Here is a tiny trained network, its code and every weight. The questions are about switching its units off for an input and a class, where a switched-off unit gives its printed mean instead of its output.

import numpy as np


def w(rows, s, z=0):
    codes = np.array(rows[::2]) - 128.0
    scale = np.full(codes.shape[1], s)
    scale[-1] = z or s
    return codes * scale


def f(y):
    return np.maximum(y, 0)


def log_softmax(a):
    a = a - a.max(-1, keepdims=True)
    return a - np.log(np.exp(a).sum(-1, keepdims=True))


def net(x, mask):
    res = np.array(x, float).reshape(1, 2) / 4 @ E
    y = f(res @ A[0][:, :-1].T + A[0][:, -1])
    res = res + np.where(mask, y, B[0][:, -1]) @ B[0][:, :-1]
    return log_softmax(res[-1] @ U[:, :-1].T + U[:, -1])


A, B = {}, {}
E = w([
[94,209,143,68,14,95,189,5],'x0',
[133,211,215,219,199,67,103,78],'x1',
],0.012)
A[0] = w([
[83,185,123,49,67,146,226,79,60],'n1',
[169,112,100,156,167,206,95,174,60],'n2',
[20,164,207,47,15,42,133,7,116],'n3',
[207,185,214,187,159,75,99,127,60],'n4',
[92,126,220,183,185,176,143,210,74],'n5',
[104,207,166,201,206,83,142,146,130],'n6',
[135,38,1,62,73,180,178,182,100],'n7',
[225,75,133,142,217,101,69,150,202],'n8',
[125,90,82,147,217,134,83,133,140],'n9',
[212,65,108,180,141,153,64,130,74],'n10',
[71,79,123,141,70,108,94,152,255],'n11',
[164,135,14,153,108,185,113,149,81],'n12',
],0.0096,0.014)
B[0] = w([
[71,163,78,136,190,110,177,158,192],'n1',
[129,180,56,75,221,79,208,182,166],'n2',
[125,111,89,135,131,76,166,168,249],'n3',
[76,112,203,67,224,246,197,105,176],'n4',
[124,122,113,127,194,129,213,167,165],'n5',
[64,57,199,108,149,185,123,61,197],'n6',
[40,68,224,86,224,193,139,93,238],'n7',
[110,116,98,190,115,63,124,168,224],'n8',
[106,115,61,150,53,105,159,200,185],'n9',
[135,118,80,116,157,109,179,172,163],'n10',
[113,51,178,218,25,103,6,77,220],'n11',
[111,148,82,73,198,174,188,69,159],'n12',
],0.011,0.02)
U = w([
[58,76,218,53,187,205,155,117,86],'0',
[105,119,5,111,154,31,208,182,84],'1',
[104,65,198,200,44,45,3,120,254],'2',
[168,152,110,73,163,106,67,140,104],'3',
[166,126,112,100,73,159,88,142,92],'4',
],0.011,0.014)

Each question gives the input, the list of numbers given to net, and the class t.
The units are the neurons (one row each of A and B). Each row of codes is followed by its name. A weight is (code - 128) times the scale printed after its matrix; where a second scale follows, it is the last column's (A, B and U).
mask holds one flag per neuron, in row order. A switched-off neuron (its flag False) gives its mean, the last column of its row in B, instead of its output. The means were averaged over made-up inputs and are rounded, as every weight is.
A unit's drop is (log p(t) with every unit on - log p(t) with that unit switched off) / (log p(t) with every unit on - log p(t) with every unit switched off).
unit that matters most: the unit with the biggest drop
k most important neurons: the k neurons with the biggest drops, biggest first
drop when u is switched off: that unit's drop, to one decimal
input [5,2], class 1: unit that matters most => n3
input [-3,-3], class 2: 2 most important neurons => n4; n11
input [4,-3], class 1: 4 most important neurons => n1; n6; n3; n4
input [4,2], class 1: 4 most important neurons => n3; n11; n7; n1
input [-3,0], class 2: 2 most important neurons => n3; n1
input [6,4], class 1: 2 most important neurons => n3; n7
input [-3,-1], class 2: 2 most important neurons => n3; n1
input [-4,-1], class 1: drop when n2 is switched off => 0.1
input [-2,3], class 2: drop when n7 is switched off => 1.0
input [-8,5], class 1: drop when n8 is switched off => 0.2
input [2,3], class 2: drop when n7 is switched off => 1.2
